Below is a small trained network, with its code and all its weights. Each question gives an input and a target symbol and asks what happens when units are switched off, that is, made to give their printed mean instead of their output.

import numpy as np


def w(rows, s, z=0):
    codes = np.array(rows[::2]) - 128.0
    scale = np.full(codes.shape[1], s)
    scale[-1] = z or s
    return codes * scale


def f(y):
    return np.maximum(y, 0)


def softmax(a):
    e = np.exp(a - a.max(-1, keepdims=True))
    return e / e.sum(-1, keepdims=True)


def log_softmax(a):
    a = a - a.max(-1, keepdims=True)
    return a - np.log(np.exp(a).sum(-1, keepdims=True))


def net(x, mask):
    ids = ['αδεζηθμπτ'.index(c) for c in x.split()]
    T = len(ids)
    res = E[ids] + P[:T]
    u = 0
    for l in range(2):
        r = res
        for j in range(2):
            rows = slice(4 * j, 4 * j + 4)
            q, k, v = (r @ M[l][rows].T for M in (Q, K, V))
            z = softmax(np.where(np.tri(T) > 0, q @ k.T / 4**0.5, -1e9)) @ v
            o = O[l][rows]
            res = res + np.where(mask[u + j], z, o[:, -1]) @ o[:, :-1]
        u += 2
        y = f(res @ A[l][:, :-1].T + A[l][:, -1])
        res = res + np.where(mask[u : u + 4], y, B[l][:, -1]) @ B[l][:, :-1]
        u += 4
    return log_softmax(res[-1] @ U[:, :-1].T + U[:, -1])


Q, K, V, O, A, B = {}, {}, {}, {}, {}, {}
E = w([
[81,196,63],'α',
[212,166,26],'δ',
[141,83,99],'ε',
[123,143,141],'ζ',
[164,115,86],'η',
[156,153,113],'θ',
[132,102,6],'μ',
[68,64,117],'π',
[59,121,169],'τ',
],0.019)
P = w([
[199,3,214],'0',
[47,158,92],'1',
[60,150,82],'2',
[52,146,71],'3',
[56,154,72],'4',
[62,151,62],'5',
[49,139,56],'6',
[41,149,59],'7',
[57,147,45],'8',
[55,144,44],'9',
[46,142,46],'10',
[46,141,32],'11',
[45,134,31],'12',
],0.0074)
Q[0] = w([
[124,151,168],'0.h1',
[127,148,169],'0.h1',
[224,66,253],'0.h1',
[119,131,152],'0.h1',
[73,139,173],'0.h2',
[99,78,145],'0.h2',
[110,147,130],'0.h2',
[145,48,114],'0.h2',
],0.013)
K[0] = w([
[113,154,115],'0.h1',
[123,82,98],'0.h1',
[66,185,75],'0.h1',
[105,166,167],'0.h1',
[121,141,110],'0.h2',
[145,109,181],'0.h2',
[154,176,109],'0.h2',
[113,4,51],'0.h2',
],0.016)
V[0] = w([
[38,117,161],'0.h1',
[142,119,245],'0.h1',
[186,112,185],'0.h1',
[115,53,108],'0.h1',
[151,78,131],'0.h2',
[104,73,101],'0.h2',
[185,178,133],'0.h2',
[139,122,175],'0.h2',
],0.012)
O[0] = w([
[32,149,152,121],'0.h1',
[46,61,64,93],'0.h1',
[116,47,63,135],'0.h1',
[211,36,252,254],'0.h1',
[124,116,216,78],'0.h2',
[179,109,171,204],'0.h2',
[47,116,64,50],'0.h2',
[149,195,3,15],'0.h2',
],0.0066,0.0064)
A[0] = w([
[165,178,255,237],'0.n1',
[172,176,157,200],'0.n2',
[202,162,82,253],'0.n3',
[26,109,42,132],'0.n4',
],0.0082,0.0027)
B[0] = w([
[110,212,156,255],'0.n1',
[86,172,3,183],'0.n2',
[75,187,133,202],'0.n3',
[160,74,145,218],'0.n4',
],0.0064)
Q[1] = w([
[35,140,139],'1.h1',
[132,106,112],'1.h1',
[103,178,183],'1.h1',
[168,195,108],'1.h1',
[115,88,110],'1.h2',
[82,112,7],'1.h2',
[89,218,49],'1.h2',
[139,141,174],'1.h2',
],0.014)
K[1] = w([
[96,141,159],'1.h1',
[224,71,158],'1.h1',
[30,87,119],'1.h1',
[63,139,10],'1.h1',
[175,176,151],'1.h2',
[2,182,71],'1.h2',
[100,190,58],'1.h2',
[186,197,185],'1.h2',
],0.0098)
V[1] = w([
[107,77,93],'1.h1',
[74,124,82],'1.h1',
[105,110,186],'1.h1',
[87,10,97],'1.h1',
[69,126,144],'1.h2',
[125,87,98],'1.h2',
[188,2,74],'1.h2',
[140,133,183],'1.h2',
],0.0087)
O[1] = w([
[143,190,90,79],'1.h1',
[118,246,213,20],'1.h1',
[93,114,124,251],'1.h1',
[153,179,247,119],'1.h1',
[105,110,144,144],'1.h2',
[121,163,182,119],'1.h2',
[181,206,178,165],'1.h2',
[189,3,227,204],'1.h2',
],0.0063,0.0024)
A[1] = w([
[97,254,115,117],'1.n1',
[218,75,118,3],'1.n2',
[176,174,204,124],'1.n3',
[104,68,80,37],'1.n4',
],0.0083,0.0026)
B[1] = w([
[59,134,17,247],'1.n1',
[179,140,137,221],'1.n2',
[120,254,135,254],'1.n3',
[189,32,182,209],'1.n4',
],0.009,0.0045)
U = w([
[43,94,88,241],'α',
[202,183,50,2],'δ',
[175,160,144,169],'ε',
[83,201,139,109],'ζ',
[179,183,107,92],'η',
[126,200,109,112],'θ',
[180,79,84,94],'μ',
[107,95,200,136],'π',
[2,169,194,10],'τ',
],0.0099,0.0057)

Each question gives the input, a string of symbols that net reads in full, and the target symbol t.
The units are the heads (4 rows each of Q, K, V and O) and the neurons (one row each of A and B). Each row of codes is followed by its name. A weight is (code - 128) times the scale printed after its matrix; where a second scale follows, it is the last column's (O, A, B and U).
mask holds one flag per unit, layer by layer, with each layer's heads first. A switched-off unit (its flag False) gives its mean, the last column of its rows in O or B, instead of its output. The means were averaged over made-up inputs and are rounded, as every weight is.
A unit's drop is (log p(t) with every unit on - log p(t) with that unit switched off) / (log p(t) with every unit on - log p(t) with every unit switched off).
The circuit of an input: a set's keep is (log p(t) with only the set's units on - log p(t) with every unit switched off) / (log p(t) with every unit on - log p(t) with every unit switched off). Starting from all 12 units, units are removed one at a time, each time the one whose removal leaves the highest keep (on an exact tie, the one counted first), for as long as the keep stays at least 0.8.
circuit, biggest first: the units of the circuit, biggest drop first
unit that matters most: the unit with the biggest drop
top k neurons: the k neurons with the biggest drops, biggest first
k most important neurons of layer l: the k neurons of layer l with the biggest drops, biggest first
heads that matter: for each layer, one digit per head in row order, 1 if its drop is at least 0.15 and else 0, layers parted by /
input π ζ π, target π: circuit, biggest first => 0.h2; 0.h1; 1.h2
input δ π ε, target δ: heads that matter => 10 / 10
input μ π τ τ η ε μ μ π, target μ: unit that matters most => 1.h1
input α θ η ε α τ, target α: heads that matter => 10 / 11
input π α μ π η π μ α α ζ ε ε, target π: heads that matter => 11 / 00
input ε θ η ζ τ μ, target μ: heads that matter => 00 / 00
input δ ε π μ τ α μ, target δ: 3 most important neurons of layer 0 => 0.n3; 0.n2; 0.n1
input α η α α α ε η, target α: top 2 neurons => 0.n2; 0.n3
input μ π π α ζ μ ε α α α μ, target μ: heads that matter => 10 / 11
input δ α π α α π μ, target δ: heads that matter => 11 / 00
input α τ μ ε θ, target α: top 3 neurons => 0.n2; 1.n1; 1.n3
input α π ε τ, target α: top 2 neurons => 0.n1; 1.n3
input μ τ α π, target μ: heads that matter => 10 / 11
input τ α α α α μ τ θ π ζ, target τ: heads that matter => 10 / 10
input μ μ α τ α θ ε, target μ: top 3 neurons => 0.n1; 1.n3; 0.n3
input ζ π θ α τ π θ, target ζ: top 2 neurons => 1.n3; 0.n4
input μ ζ ζ, target α: heads that matter => 11 / 10
input α ε π α τ α, target α: heads that matter => 10 / 01
input ε τ π μ τ η η, target ε: circuit, biggest first => 1.h2; 0.h1; 1.h1
input π μ θ, target π: top 3 neurons => 0.n1; 1.n1; 0.n2
input τ α η α θ δ α α α τ δ τ, target τ: heads that matter => 10 / 11
